Below are the code and all the weights of a small trained network. Each question names an input and a class and asks about switching units off, where a switched-off unit gives its printed mean instead of its output.

import numpy as np


def w(rows, s, z=0):
    codes = np.array(rows[::2]) - 128.0
    scale = np.full(codes.shape[1], s)
    scale[-1] = z or s
    return codes * scale


def norm(h):
    return h / np.sqrt((h * h).mean(-1, keepdims=True) + 1e-5)


def f(y):
    return y / 2 * (1 + np.tanh(0.7978845608 * (y + 0.044715 * y**3)))


def log_softmax(a):
    a = a - a.max(-1, keepdims=True)
    return a - np.log(np.exp(a).sum(-1, keepdims=True))


def net(x, mask):
    res = np.array(x, float).reshape(1, 7) / 4 @ E
    u = 0
    for l in range(3):
        y = f(norm(res) @ A[l][:, :-1].T + A[l][:, -1])
        res = res + np.where(mask[u : u + 9], y, B[l][:, -1]) @ B[l][:, :-1]
        u += 9
    return log_softmax(norm(res)[-1] @ U[:, :-1].T + U[:, -1])


A, B = {}, {}
E = w([
[140,135,165,177,169,189,132,83,63,61,145,232],'x0',
[99,144,39,141,89,135,164,115,57,108,157,94],'x1',
[126,147,108,161,96,123,98,149,134,107,148,127],'x2',
[62,201,105,131,83,89,49,81,95,217,141,191],'x3',
[59,34,123,137,151,85,44,107,92,65,3,138],'x4',
[200,166,116,93,154,141,65,52,106,110,98,111],'x5',
[98,135,17,84,191,171,123,135,168,155,101,175],'x6',
],0.0066)
A[0] = w([
[109,90,19,138,109,96,199,83,33,110,178,97,147],'0.n0',
[177,117,197,96,178,97,75,204,192,152,126,201,226],'0.n1',
[204,109,95,117,145,112,177,182,165,54,136,118,39],'0.n2',
[118,50,134,193,186,130,140,121,65,140,151,193,15],'0.n3',
[79,92,130,158,107,181,123,205,127,171,144,78,107],'0.n4',
[67,136,83,80,103,124,193,84,92,58,184,80,7],'0.n5',
[2,86,165,127,113,147,207,189,131,140,149,145,11],'0.n6',
[112,90,168,184,106,146,63,115,103,144,55,89,243],'0.n7',
[75,121,145,64,78,113,57,72,145,156,177,181,95],'0.n8',
],0.0057,0.0018)
B[0] = w([
[148,100,178,216,119,148,122,76,233,158,75,141,251],'0.n0',
[110,106,84,230,89,168,194,65,159,129,120,85,253],'0.n1',
[84,175,128,55,107,196,61,201,2,154,113,157,190],'0.n2',
[132,110,113,112,125,107,75,157,154,97,141,160,177],'0.n3',
[90,90,170,75,199,125,146,95,178,96,125,150,161],'0.n4',
[128,99,150,139,90,158,124,90,146,146,146,114,166],'0.n5',
[120,241,138,99,139,107,146,79,155,73,107,95,183],'0.n6',
[150,104,72,111,69,88,214,78,102,136,89,119,232],'0.n7',
[106,116,164,110,123,223,103,184,102,68,73,123,205],'0.n8',
],0.0079,0.0033)
A[1] = w([
[124,191,94,134,142,68,176,181,87,186,40,85,4],'1.n0',
[166,97,103,146,180,113,126,189,117,44,80,73,146],'1.n1',
[180,189,206,150,53,118,166,35,123,78,122,116,177],'1.n2',
[185,158,132,83,83,182,185,145,153,233,200,124,92],'1.n3',
[253,227,88,95,158,166,83,61,88,62,61,46,98],'1.n4',
[52,183,215,121,97,80,24,93,120,223,126,171,181],'1.n5',
[172,113,143,205,173,126,127,109,100,95,214,244,42],'1.n6',
[127,146,106,84,123,87,102,164,162,179,130,2,114],'1.n7',
[125,67,113,109,91,71,99,159,209,217,158,47,107],'1.n8',
],0.0059,0.0024)
B[1] = w([
[102,129,145,193,93,70,113,92,102,122,188,207,132],'1.n0',
[34,170,126,82,34,146,112,116,55,169,42,154,172],'1.n1',
[167,84,121,148,180,65,115,174,159,121,194,42,254],'1.n2',
[173,144,155,151,85,68,109,114,69,118,1,180,239],'1.n3',
[58,198,190,119,206,120,99,122,216,132,150,64,229],'1.n4',
[103,121,215,127,111,145,195,148,80,162,147,84,203],'1.n5',
[127,25,149,17,122,151,65,92,113,54,160,199,184],'1.n6',
[123,81,193,120,200,193,47,53,91,75,247,171,195],'1.n7',
[181,41,147,90,144,141,104,74,113,46,129,203,202],'1.n8',
],0.007,0.005)
A[2] = w([
[87,137,160,122,77,119,213,160,154,60,139,178,125],'2.n0',
[119,169,35,106,168,185,104,123,174,148,83,188,132],'2.n1',
[142,68,182,139,99,251,147,154,153,118,72,64,136],'2.n2',
[209,199,130,106,153,154,144,165,126,174,210,170,114],'2.n3',
[146,116,94,213,146,135,115,70,94,200,149,142,127],'2.n4',
[254,179,191,157,96,133,154,145,148,127,169,150,113],'2.n5',
[59,162,192,121,82,154,122,124,91,179,138,135,114],'2.n6',
[131,109,144,125,129,104,128,184,59,92,108,99,253],'2.n7',
[110,56,150,66,99,128,107,112,115,174,173,93,174],'2.n8',
],0.0083,0.0028)
B[2] = w([
[130,231,130,78,207,87,8,30,165,129,124,65,192],'2.n0',
[194,91,128,135,126,28,197,233,118,148,205,77,250],'2.n1',
[108,146,122,232,98,234,61,144,126,177,211,165,248],'2.n2',
[85,120,92,98,67,77,147,57,69,130,56,116,199],'2.n3',
[110,114,207,182,113,193,126,129,188,159,162,160,157],'2.n4',
[64,80,63,111,100,114,134,155,160,140,36,141,254],'2.n5',
[130,123,106,147,138,243,138,190,122,84,117,78,188],'2.n6',
[162,184,117,89,122,119,253,188,102,233,141,167,195],'2.n7',
[188,211,27,98,165,146,123,193,120,89,181,228,198],'2.n8',
],0.0075,0.0055)
U = w([
[128,104,98,104,48,86,157,77,93,148,9,146,227],'0',
[95,177,131,112,107,232,144,180,72,146,142,125,79],'1',
[156,90,127,65,132,120,82,70,110,64,187,211,29],'2',
[97,192,152,114,186,90,115,76,176,114,131,47,146],'3',
[179,76,110,137,129,55,190,192,113,156,190,99,253],'4',
[143,86,110,220,92,165,132,70,190,152,140,132,50],'5',
],0.014,0.0022)

Each question gives the input, the list of numbers given to net, and the class t.
The units are the neurons (one row each of A and B). Each row of codes is followed by its name. A weight is (code - 128) times the scale printed after its matrix; where a second scale follows, it is the last column's (A, B and U).
mask holds one flag per neuron, layer by layer. A switched-off neuron (its flag False) gives its mean, the last column of its row in B, instead of its output. The means were averaged over made-up inputs and are rounded, as every weight is.
A unit's drop is (log p(t) with every unit on - log p(t) with that unit switched off) / (log p(t) with every unit on - log p(t) with every unit switched off).
The circuit of an input: a set's keep is (log p(t) with only the set's units on - log p(t) with every unit switched off) / (log p(t) with every unit on - log p(t) with every unit switched off). Starting from the 12 units with the biggest drops (on a tie, the unit counted first), units are removed one at a time, each time the one whose removal leaves the highest keep (on an exact tie, the one counted first), for as long as the keep stays at least 0.8.
units of the circuit, in order: the units of the circuit, biggest drop first
top k neurons: the k neurons with the biggest drops, biggest first
top k neurons in layer l: the k neurons of layer l with the biggest drops, biggest first
input [3,5,6,0,-6,-1,7], class 4: units of the circuit, in order -> 2.n1
input [6,5,-2,-3,6,-7,-7], class 3: top 2 neurons in layer 1 -> 1.n3, 1.n8
input [8,6,-1,-5,-7,2,-6], class 2: top 2 neurons in layer 0 -> 0.n7, 0.n1
input [-3,-7,-3,5,-2,-3,2], class 5: top 3 neurons -> 0.n1, 0.n2, 1.n1
input [5,0,-8,6,5,6,1], class 1: top 2 neurons in layer 0 -> 0.n8, 0.n6
input [-6,5,6,5,2,-6,-6], class 2: units of the circuit, in order -> 1.n8, 2.n8, 1.n7
input [7,-6,-3,8,5,-8,-1], class 1: top 3 neurons -> 1.n5, 2.n6, 0.n8
input [-1,5,5,-4,1,4,-3], class 5: top 2 neurons -> 0.n0, 0.n5
input [8,8,5,2,-4,-8,3], class 2: top 2 neurons -> 1.n6, 0.n1
input [2,4,-3,2,7,8,-1], class 3: top 2 neurons -> 1.n4, 1.n3
input [2,2,3,-7,6,-5,-3], class 1: units of the circuit, in order -> 0.n2, 2.n2
input [-4,0,-4,6,-4,-7,6], class 3: top 4 neurons -> 2.n0, 0.n2, 0.n6, 0.n4
input [-5,-7,2,5,3,7,-8], class 4: units of the circuit, in order -> 1.n2, 2.n0, 1.n5
input [-5,-1,-1,-2,-5,4,-3], class 0: units of the circuit, in order -> 1.n3
input [5,4,-5,-5,-5,3,6], class 4: top 2 neurons in layer 0 -> 0.n8, 0.n1
input [0,7,-4,-1,-5,-6,1], class 5: top 3 neurons -> 0.n0, 0.n5, 1.n4
input [3,-1,-8,-6,1,-6,6], class 1: top 2 neurons in layer 1 -> 1.n1, 1.n2
input [2,3,4,-6,7,-6,-4], class 0: top 2 neurons in layer 1 -> 1.n1, 1.n4
input [3,-6,-5,5,6,8,-4], class 3: top 3 neurons in layer 1 -> 1.n4, 1.n3, 1.n2
input [-5,-8,7,-1,-6,-2,0], class 5: units of the circuit, in order -> 0.n1
input [-4,6,-7,0,-6,6,5], class 0: top 4 neurons -> 1.n3, 0.n1, 2.n2, 0.n6
